Here is a tiny trained network, its code and every weight. The questions are about switching its units off for an input and a target symbol, where a switched-off unit gives its printed mean instead of its output.

import numpy as np


def w(rows, s, z=0):
    codes = np.array(rows[::2]) - 128.0
    scale = np.full(codes.shape[1], s)
    scale[-1] = z or s
    return codes * scale


def f(y):
    return np.maximum(y, 0)


def softmax(a):
    e = np.exp(a - a.max(-1, keepdims=True))
    return e / e.sum(-1, keepdims=True)


def log_softmax(a):
    a = a - a.max(-1, keepdims=True)
    return a - np.log(np.exp(a).sum(-1, keepdims=True))


def net(x, mask):
    ids = ['αδεζηθπσψω'.index(c) for c in x.split()]
    T = len(ids)
    res = E[ids] + P[:T]
    r = res
    for j in range(2):
        rows = slice(2 * j, 2 * j + 2)
        q, k, v = (r @ M[0][rows].T for M in (Q, K, V))
        z = softmax(np.where(np.tri(T) > 0, q @ k.T / 2**0.5, -1e9)) @ v
        o = O[0][rows]
        res = res + np.where(mask[j], z, o[:, -1]) @ o[:, :-1]
    y = f(res @ A[0][:, :-1].T + A[0][:, -1])
    res = res + np.where(mask[2:14], y, B[0][:, -1]) @ B[0][:, :-1]
    return log_softmax(res[-1] @ U[:, :-1].T + U[:, -1])


Q, K, V, O, A, B = {}, {}, {}, {}, {}, {}
E = w([
[234,185,144,116,97],'α',
[160,114,104,157,210],'δ',
[135,22,168,177,124],'ε',
[111,121,211,135,114],'ζ',
[111,60,148,191,234],'η',
[182,211,148,112,163],'θ',
[94,44,211,158,126],'π',
[48,130,32,78,246],'σ',
[200,66,112,160,115],'ψ',
[127,119,194,139,113],'ω',
],0.014)
P = w([
[94,221,93,250,108],'0',
[146,167,118,197,155],'1',
[160,128,145,169,175],'2',
[168,103,168,144,196],'3',
[172,88,190,129,209],'4',
[174,79,202,113,221],'5',
[174,61,217,105,228],'6',
[186,55,222,94,243],'7',
[183,51,235,86,253],'8',
],0.0045)
Q[0] = w([
[132,162,121,131,90],'H1',
[88,98,113,149,107],'H1',
[162,118,181,142,248],'H2',
[128,91,135,206,144],'H2',
],0.015)
K[0] = w([
[197,142,176,142,97],'H1',
[112,48,173,204,116],'H1',
[48,117,47,50,144],'H2',
[39,1,117,169,203],'H2',
],0.0098)
V[0] = w([
[4,130,98,101,237],'H1',
[83,3,141,177,92],'H1',
[13,126,10,33,171],'H2',
[82,9,153,183,137],'H2',
],0.0056)
O[0] = w([
[255,80,133,127,20,133],'H1',
[174,165,146,31,173,5],'H1',
[59,115,67,62,99,118],'H2',
[104,239,88,204,112,160],'H2',
],0.0069,0.0028)
A[0] = w([
[150,81,119,156,66,157],'N1',
[122,93,19,118,185,3],'N2',
[61,128,124,166,149,151],'N3',
[74,214,84,146,171,100],'N4',
[216,133,78,136,91,72],'N5',
[111,124,191,191,165,148],'N6',
[162,128,33,131,19,191],'N7',
[131,152,197,72,2,24],'N8',
[139,107,152,164,65,140],'N9',
[16,166,115,147,43,206],'N10',
[168,212,118,130,66,87],'N11',
[170,143,82,193,174,129],'N12',
],0.011,0.0041)
B[0] = w([
[111,142,114,168,86,157],'N1',
[125,161,147,197,179,153],'N2',
[103,167,91,151,62,152],'N3',
[39,204,55,209,2,145],'N4',
[109,200,128,172,143,147],'N5',
[169,148,141,130,125,254],'N6',
[187,127,120,81,155,159],'N7',
[112,161,214,141,166,137],'N8',
[125,168,133,166,97,158],'N9',
[56,146,123,67,184,139],'N10',
[56,162,111,167,73,141],'N11',
[128,125,183,107,113,215],'N12',
],0.015,0.0083)
U = w([
[87,214,141,222,23,142],'α',
[254,91,197,75,253,164],'δ',
[129,56,82,81,22,147],'ε',
[44,135,170,81,157,3],'ζ',
[101,44,78,156,135,169],'η',
[97,144,65,43,69,220],'θ',
[40,77,153,118,95,88],'π',
[43,152,50,149,173,151],'σ',
[199,133,29,112,73,4],'ψ',
[68,118,154,71,137,61],'ω',
],0.0091,0.0051)

Each question gives the input, a string of symbols that net reads in full, and the target symbol t.
The units are the heads (2 rows each of Q, K, V and O) and the neurons (one row each of A and B). Each row of codes is followed by its name. A weight is (code - 128) times the scale printed after its matrix; where a second scale follows, it is the last column's (O, A, B and U).
mask holds one flag per unit, heads first, then neurons. A switched-off unit (its flag False) gives its mean, the last column of its rows in O or B, instead of its output. The means were averaged over made-up inputs and are rounded, as every weight is.
A unit's drop is (log p(t) with every unit on - log p(t) with that unit switched off) / (log p(t) with every unit on - log p(t) with every unit switched off).
The circuit of an input: a set's keep is (log p(t) with only the set's units on - log p(t) with every unit switched off) / (log p(t) with every unit on - log p(t) with every unit switched off). Starting from the 12 units with the biggest drops (on a tie, the unit counted first), units are removed one at a time, each time the one whose removal leaves the highest keep (on an exact tie, the one counted first), for as long as the keep stays at least 0.8.
units of the circuit, in order: the units of the circuit, biggest drop first
top k neurons: the k neurons with the biggest drops, biggest first
which heads matter: for each layer, one digit per head in row order, 1 if its drop is at least 0.15 and else 0, layers parted by /
drop of u: that unit's drop, to one decimal
input ζ θ θ θ θ ψ η ω ε, target α: top 3 neurons => [N9, N1, N7]
input α η η ε θ σ ε θ θ, target θ: units of the circuit, in order => [H2]
input α θ θ σ ψ, target ψ: units of the circuit, in order => [N7, H2, H1, N1]
input ω ε π ψ ω, target δ: units of the circuit, in order => [H1, N4]
input ζ α θ σ ε, target ε: units of the circuit, in order => [H2, H1]
input θ α θ σ ψ θ σ, target δ: units of the circuit, in order => [H1, N2, N4]
input π ε ψ ζ θ θ π, target δ: top 3 neurons => [N4, N6, N1]
input η ψ ζ θ θ δ π ζ, target δ: top 2 neurons => [N4, N1]
input α θ π ψ α, target δ: top 3 neurons => [N4, N3, N1]
input δ ζ α η, target α: top 3 neurons => [N3, N4, N7]
input δ θ η θ θ θ θ α π, target α: which heads matter => 01
input ψ ε π ε ψ η, target α: which heads matter => 01
input ψ θ ε ε, target δ: drop of N7 => -0.2
input α θ α α, target δ: drop of N4 => 0.1
input ε ζ ψ ζ, target δ: drop of N9 => 0.1
input θ δ ζ ω θ ε ω ψ, target α: units of the circuit, in order => [N1]
